Here is a tiny trained network, its code and every weight. The questions are about switching its units off for an input and a target symbol, where a switched-off unit gives its printed mean instead of its output.

import numpy as np


def w(rows, s, z=0):
    codes = np.array(rows[::2]) - 128.0
    scale = np.full(codes.shape[1], s)
    scale[-1] = z or s
    return codes * scale


def f(y):
    return np.maximum(y, 0)


def softmax(a):
    e = np.exp(a - a.max(-1, keepdims=True))
    return e / e.sum(-1, keepdims=True)


def log_softmax(a):
    a = a - a.max(-1, keepdims=True)
    return a - np.log(np.exp(a).sum(-1, keepdims=True))


def net(x, mask):
    ids = ['αβζηθλμξστφψω'.index(c) for c in x.split()]
    T = len(ids)
    res = E[ids] + P[:T]
    u = 0
    for l in range(2):
        q, k, v = (res @ M[l].T for M in (Q, K, V))
        z = softmax(np.where(np.tri(T) > 0, q @ k.T / 2**0.5, -1e9)) @ v
        res = res + np.where(mask[u], z, O[l][:, -1]) @ O[l][:, :-1]
        u += 1
        y = f(res @ A[l][:, :-1].T + A[l][:, -1])
        res = res + np.where(mask[u : u + 16], y, B[l][:, -1]) @ B[l][:, :-1]
        u += 16
    return log_softmax(res[-1] @ U[:, :-1].T + U[:, -1])


Q, K, V, O, A, B = {}, {}, {}, {}, {}, {}
E = w([
[156,164,128],'α',
[61,3,86],'β',
[139,140,132],'ζ',
[145,154,126],'η',
[143,148,132],'θ',
[150,153,127],'λ',
[179,100,156],'μ',
[147,83,181],'ξ',
[137,93,193],'σ',
[119,102,229],'τ',
[115,101,232],'φ',
[79,180,191],'ψ',
[42,210,119],'ω',
],0.015)
P = w([
[39,119,76],'0',
[116,131,172],'1',
[106,131,194],'2',
[96,123,188],'3',
[75,107,187],'4',
[64,141,186],'5',
[83,193,168],'6',
[83,230,167],'7',
[93,248,165],'8',
[134,254,157],'9',
],0.0054)
Q[0] = w([
[156,124,36],'L0H1',
[217,43,2],'L0H1',
],0.008)
K[0] = w([
[222,190,192],'L0H1',
[193,254,186],'L0H1',
],0.0077)
V[0] = w([
[77,105,160],'L0H1',
[125,70,1],'L0H1',
],0.0095)
O[0] = w([
[147,191,255,253],'L0H1',
[239,165,72,60],'L0H1',
],0.0091,0.0032)
A[0] = w([
[63,93,62,216],'L0N1',
[202,96,123,175],'L0N2',
[85,185,133,79],'L0N3',
[48,144,93,189],'L0N4',
[140,105,77,255],'L0N5',
[82,75,91,122],'L0N6',
[110,173,183,109],'L0N7',
[164,119,178,205],'L0N8',
[156,113,186,144],'L0N9',
[244,145,48,7],'L0N10',
[104,242,139,177],'L0N11',
[158,76,89,164],'L0N12',
[81,51,17,159],'L0N13',
[80,183,124,104],'L0N14',
[171,65,133,107],'L0N15',
[180,142,101,80],'L0N16',
],0.011,0.0044)
B[0] = w([
[182,207,145,160],'L0N1',
[116,153,111,156],'L0N2',
[124,129,169,176],'L0N3',
[142,155,150,186],'L0N4',
[121,186,92,142],'L0N5',
[161,144,161,148],'L0N6',
[121,120,152,248],'L0N7',
[123,77,106,239],'L0N8',
[127,94,127,222],'L0N9',
[188,12,192,135],'L0N10',
[152,120,138,255],'L0N11',
[110,153,126,137],'L0N12',
[165,164,161,154],'L0N13',
[128,142,167,176],'L0N14',
[103,125,137,142],'L0N15',
[106,87,156,135],'L0N16',
],0.011,0.0076)
Q[1] = w([
[48,175,3],'L1H1',
[79,58,163],'L1H1',
],0.0072)
K[1] = w([
[236,48,44],'L1H1',
[151,114,254],'L1H1',
],0.0055)
V[1] = w([
[20,254,140],'L1H1',
[77,23,163],'L1H1',
],0.0062)
O[1] = w([
[9,147,160,253],'L1H1',
[199,5,190,162],'L1H1',
],0.012,0.0075)
A[1] = w([
[56,157,96,144],'L1N1',
[213,130,156,158],'L1N2',
[89,99,151,198],'L1N3',
[111,109,161,124],'L1N4',
[179,126,74,254],'L1N5',
[255,124,173,128],'L1N6',
[100,80,67,192],'L1N7',
[116,132,174,98],'L1N8',
[120,79,116,177],'L1N9',
[71,120,97,124],'L1N10',
[148,216,134,135],'L1N11',
[134,116,134,209],'L1N12',
[100,74,69,224],'L1N13',
[207,138,82,82],'L1N14',
[142,152,159,140],'L1N15',
[128,89,144,220],'L1N16',
],0.011,0.0083)
B[1] = w([
[131,42,60,177],'L1N1',
[121,118,89,171],'L1N2',
[131,168,145,248],'L1N3',
[165,115,141,207],'L1N4',
[185,201,83,147],'L1N5',
[139,78,75,185],'L1N6',
[116,255,125,138],'L1N7',
[106,119,147,207],'L1N8',
[167,152,149,170],'L1N9',
[96,41,129,150],'L1N10',
[113,48,78,174],'L1N11',
[169,211,110,181],'L1N12',
[148,238,140,149],'L1N13',
[102,97,84,135],'L1N14',
[123,108,94,175],'L1N15',
[172,166,122,219],'L1N16',
],0.0077,0.015)
U = w([
[111,112,73,69],'α',
[172,112,36,76],'β',
[120,123,75,83],'ζ',
[111,118,71,106],'η',
[116,126,88,108],'θ',
[113,131,64,143],'λ',
[147,241,96,254],'μ',
[174,142,125,181],'ξ',
[168,96,136,115],'σ',
[152,12,155,132],'τ',
[150,2,163,89],'φ',
[134,201,213,99],'ψ',
[33,83,112,120],'ω',
],0.0082,0.0075)

Each question gives the input, a string of symbols that net reads in full, and the target symbol t.
The units are the heads (2 rows each of Q, K, V and O) and the neurons (one row each of A and B). Each row of codes is followed by its name. A weight is (code - 128) times the scale printed after its matrix; where a second scale follows, it is the last column's (O, A, B and U).
mask holds one flag per unit, layer by layer, with each layer's heads first. A switched-off unit (its flag False) gives its mean, the last column of its rows in O or B, instead of its output. The means were averaged over made-up inputs and are rounded, as every weight is.
A unit's drop is (log p(t) with every unit on - log p(t) with that unit switched off) / (log p(t) with every unit on - log p(t) with every unit switched off).
The circuit of an input: a set's keep is (log p(t) with only the set's units on - log p(t) with every unit switched off) / (log p(t) with every unit on - log p(t) with every unit switched off). Starting from the 12 units with the biggest drops (on a tie, the unit counted first), units are removed one at a time, each time the one whose removal leaves the highest keep (on an exact tie, the one counted first), for as long as the keep stays at least 0.8.
circuit, biggest first: the units of the circuit, biggest drop first
most important unit: the unit with the biggest drop
k most important neurons: the k neurons with the biggest drops, biggest first
k most important neurons of layer l: the k neurons of layer l with the biggest drops, biggest first
drop when u is switched off: that unit's drop, to one decimal
input μ β β β μ μ μ τ, target μ: circuit, biggest first : (L0H1 L1H1)
input τ μ λ, target τ: circuit, biggest first : (L1H1 L0H1)
input ψ η ψ τ, target ψ: circuit, biggest first : (L1N1 L1N11 L1N6)
input τ α θ λ β ξ μ β τ, target τ: circuit, biggest first : (L1H1 L1N6)
input ξ μ τ φ λ, target φ: circuit, biggest first : (L1H1 L0H1)
input φ β β μ β λ μ τ, target φ: circuit, biggest first : (L1H1 L1N6)
input ω μ φ ψ, target ω: 4 most important neurons : (L0N8 L0N4 L0N14 L0N1)
input μ μ μ τ η μ ζ μ φ, target φ: circuit, biggest first : (L1H1 L0N1)
input β ψ ξ μ, target β: 2 most important neurons : (L0N10 L1N6)
input μ β τ ξ, target μ: most important unit : L0H1
input ψ ψ ψ ω, target ω: 3 most important neurons : (L0N8 L0N4 L1N1)
input μ β ζ ξ φ, target μ: 3 most important neurons : (L0N1 L0N13 L0N8)
input ω σ ξ β τ φ ζ λ μ, target ω: 2 most important neurons : (L0N8 L0N1)
input ζ μ τ μ τ ψ λ, target ψ: 3 most important neurons of layer 1 : (L1N1 L1N11 L1N6)
input β σ τ ξ μ μ σ, target β: 2 most important neurons of layer 1 : (L1N5 L1N6)
input μ β μ σ μ μ, target μ: 2 most important neurons : (L0N1 L0N13)
input τ μ τ ψ ζ, target ψ: 3 most important neurons of layer 1 : (L1N1 L1N11 L1N3)
input β μ λ, target β: most important neuron : (L0N10)
input μ σ ζ ω τ, target ω: 2 most important neurons of layer 1 : (L1N1 L1N10)
input ψ α ζ φ ξ ω λ, target ω: drop when L0N14 is switched off : 0.2
input ζ ζ τ ω α, target ω: drop when L0N8 is switched off : 0.3
